Here is a tiny trained network, its code and every weight. The questions are about switching its units off for an input and a class, where a switched-off unit gives its printed mean instead of its output.

import numpy as np


def w(rows, s, z=0):
    codes = np.array(rows[::2]) - 128.0
    scale = np.full(codes.shape[1], s)
    scale[-1] = z or s
    return codes * scale


def f(y):
    return y / 2 * (1 + np.tanh(0.7978845608 * (y + 0.044715 * y**3)))


def log_softmax(a):
    a = a - a.max(-1, keepdims=True)
    return a - np.log(np.exp(a).sum(-1, keepdims=True))


def net(x, mask):
    res = np.array(x, float).reshape(1, 8) / 4 @ E
    y = f(res @ A[0][:, :-1].T + A[0][:, -1])
    res = res + np.where(mask, y, B[0][:, -1]) @ B[0][:, :-1]
    return log_softmax(res[-1] @ U[:, :-1].T + U[:, -1])


A, B = {}, {}
E = w([
[97,133,100,138,116,124,158,110,100,130,131],'x0',
[150,92,17,59,27,171,200,190,216,65,116],'x1',
[118,146,64,150,132,128,160,75,108,135,118],'x2',
[122,193,137,217,156,173,150,175,111,78,26],'x3',
[88,164,202,196,15,112,110,8,245,78,151],'x4',
[110,169,94,247,216,173,184,214,187,165,254],'x5',
[136,92,72,243,87,11,118,185,128,187,63],'x6',
[116,40,143,199,87,251,131,105,128,192,84],'x7',
],0.0071)
A[0] = w([
[80,136,132,133,140,137,158,204,194,155,201,65],'n1',
[138,136,105,165,152,135,136,144,147,174,175,49],'n2',
[136,145,214,161,185,90,160,105,93,184,175,26],'n3',
[157,115,139,72,73,91,95,154,119,93,48,23],'n4',
[153,95,101,222,153,75,112,197,171,155,186,39],'n5',
[109,162,187,162,172,146,187,170,101,52,52,227],'n6',
[155,164,133,129,137,116,59,86,74,163,113,79],'n7',
[150,66,64,92,56,127,180,176,210,71,153,34],'n8',
[101,167,188,158,56,85,136,53,225,58,177,5],'n9',
[110,66,110,80,119,115,122,153,81,172,199,139],'n10',
[104,113,120,84,102,104,131,127,76,105,76,23],'n11',
[152,76,156,93,89,119,127,94,137,116,70,84],'n12',
[138,207,98,76,138,78,95,199,53,116,150,130],'n13',
[105,144,163,150,85,111,115,101,157,102,169,54],'n14',
[146,148,156,121,164,40,107,137,162,84,137,137],'n15',
[166,104,74,130,150,110,149,61,125,117,153,214],'n16',
[117,175,82,81,168,31,164,142,114,46,150,88],'n17',
[130,46,97,135,137,224,107,120,115,213,93,138],'n18',
[108,81,106,96,126,82,106,108,106,117,79,64],'n19',
[114,139,57,136,150,154,126,173,186,123,167,57],'n20',
[78,147,163,49,157,207,135,118,157,81,171,150],'n21',
[133,217,149,84,124,181,139,72,152,138,147,79],'n22',
[145,69,173,100,129,77,121,73,150,204,217,213],'n23',
[59,101,100,101,96,90,63,139,128,128,108,27],'n24',
[169,118,115,81,163,180,127,204,23,131,152,108],'n25',
[175,95,80,104,119,146,183,145,161,51,103,42],'n26',
[159,92,115,181,56,2,115,178,180,174,101,99],'n27',
],0.0096,0.003)
B[0] = w([
[145,180,122,74,134,174,125,85,124,110,137,206],'n1',
[115,165,154,67,145,180,129,74,159,113,118,183],'n2',
[77,125,190,115,210,105,160,96,109,122,127,214],'n3',
[130,196,122,79,177,169,142,116,132,115,142,202],'n4',
[130,172,104,120,158,163,166,108,122,142,130,237],'n5',
[229,79,88,157,138,157,35,105,121,38,119,223],'n6',
[94,160,166,107,158,91,178,104,137,109,146,180],'n7',
[77,89,178,171,177,65,135,95,68,70,137,239],'n8',
[126,86,122,125,140,133,94,173,216,191,64,254],'n9',
[163,114,86,191,159,133,47,159,144,102,90,196],'n10',
[100,161,117,112,160,170,128,92,152,101,108,171],'n11',
[160,198,150,95,157,173,120,112,160,109,153,193],'n12',
[95,78,159,121,78,137,124,177,168,116,89,215],'n13',
[111,115,107,116,154,98,91,156,192,151,73,178],'n14',
[160,123,158,159,74,134,148,152,127,117,172,188],'n15',
[135,153,95,157,100,129,100,172,138,99,145,167],'n16',
[106,166,164,131,42,173,117,198,112,146,174,217],'n17',
[96,132,204,157,81,174,105,230,136,150,160,231],'n18',
[103,172,115,92,152,170,166,87,169,140,150,173],'n19',
[100,157,132,101,199,148,129,82,162,129,173,189],'n20',
[254,147,123,131,129,119,192,100,48,210,137,221],'n21',
[122,136,121,151,100,125,152,121,74,188,81,188],'n22',
[179,145,102,201,151,139,44,140,110,53,143,225],'n23',
[131,139,97,127,140,163,148,93,121,122,135,154],'n24',
[101,110,85,132,109,69,139,141,200,191,34,233],'n25',
[116,90,211,150,166,21,113,117,131,127,132,191],'n26',
[179,139,115,130,92,129,174,110,41,195,94,248],'n27',
],0.0093,0.01)
U = w([
[66,104,72,96,131,79,108,168,227,191,40,110],'0',
[80,183,112,30,159,181,139,93,161,111,140,95],'1',
[31,101,209,131,176,23,123,97,81,97,113,120],'2',
[169,134,83,108,82,105,168,120,36,213,93,91],'3',
[70,119,214,134,1,192,104,199,159,130,170,114],'4',
[164,106,26,167,126,118,35,136,119,22,103,120],'5',
[113,136,116,123,113,114,109,140,137,118,106,248],'6',
],0.0093,0.013)

Each question gives the input, the list of numbers given to net, and the class t.
The units are the neurons (one row each of A and B). Each row of codes is followed by its name. A weight is (code - 128) times the scale printed after its matrix; where a second scale follows, it is the last column's (A, B and U).
mask holds one flag per neuron, in row order. A switched-off neuron (its flag False) gives its mean, the last column of its row in B, instead of its output. The means were averaged over made-up inputs and are rounded, as every weight is.
A unit's drop is (log p(t) with every unit on - log p(t) with that unit switched off) / (log p(t) with every unit on - log p(t) with every unit switched off).
The circuit of an input: a set's keep is (log p(t) with only the set's units on - log p(t) with every unit switched off) / (log p(t) with every unit on - log p(t) with every unit switched off). Starting from the 12 units with the biggest drops (on a tie, the unit counted first), units are removed one at a time, each time the one whose removal leaves the highest keep (on an exact tie, the one counted first), for as long as the keep stays at least 0.8.
units of the circuit, in order: the units of the circuit, biggest drop first
unit that matters most: the unit with the biggest drop
k most important neurons: the k neurons with the biggest drops, biggest first
drop of u: that unit's drop, to one decimal
input [8,0,-8,-1,-3,4,-8,-5], class 3: units of the circuit, in order	n21
input [1,-7,-7,8,-5,8,-4,-4], class 1: 2 most important neurons	n3, n1
input [6,1,3,6,0,1,5,-1], class 5: 2 most important neurons	n6, n21
input [-3,-3,2,5,5,2,4,-5], class 0: 2 most important neurons	n9, n23
input [-5,-4,1,-2,7,0,-4,-8], class 4: 2 most important neurons	n15, n17
input [8,-6,2,7,2,6,4,1], class 5: 3 most important neurons	n6, n8, n26
input [-3,-7,-8,-1,7,-8,3,7], class 1: units of the circuit, in order	n12, n4
input [-3,-8,0,0,2,8,8,8], class 1: units of the circuit, in order	n5, n2
input [-5,7,4,6,4,-3,-8,4], class 3: 3 most important neurons	n21, n22, n3
input [8,-6,-4,-8,0,7,5,6], class 5: 2 most important neurons	n23, n10
input [-6,6,-2,-8,2,-3,8,5], class 3: 2 most important neurons	n27, n6
input [6,-8,-8,5,-3,4,-2,7], class 2: 2 most important neurons	n3, n17
input [4,3,7,-8,-3,2,-8,7], class 3: 3 most important neurons	n21, n6, n22
input [-3,1,0,0,6,-7,1,-6], class 1: units of the circuit, in order	n4
input [6,3,-2,6,5,-3,7,-1], class 3: 2 most important neurons	n27, n23
input [6,8,8,1,5,-5,8,-4], class 2: 3 most important neurons	n8, n26, n21
input [4,-5,-5,4,2,5,2,2], class 1: units of the circuit, in order	n8, n5, n2, n3
input [-5,5,-1,1,6,-7,5,4], class 1: units of the circuit, in order	n12, n4
input [-8,-1,1,-4,1,1,-7,6], class 3: drop of n21	1.3
input [0,-7,-5,-7,-7,2,7,3], class 0: unit that matters most	n25
input [1,2,-2,6,6,-2,-3,5], class 0: drop of n6	-0.1
input [0,0,1,-1,-1,1,3,8], class 4: drop of n18	0.3
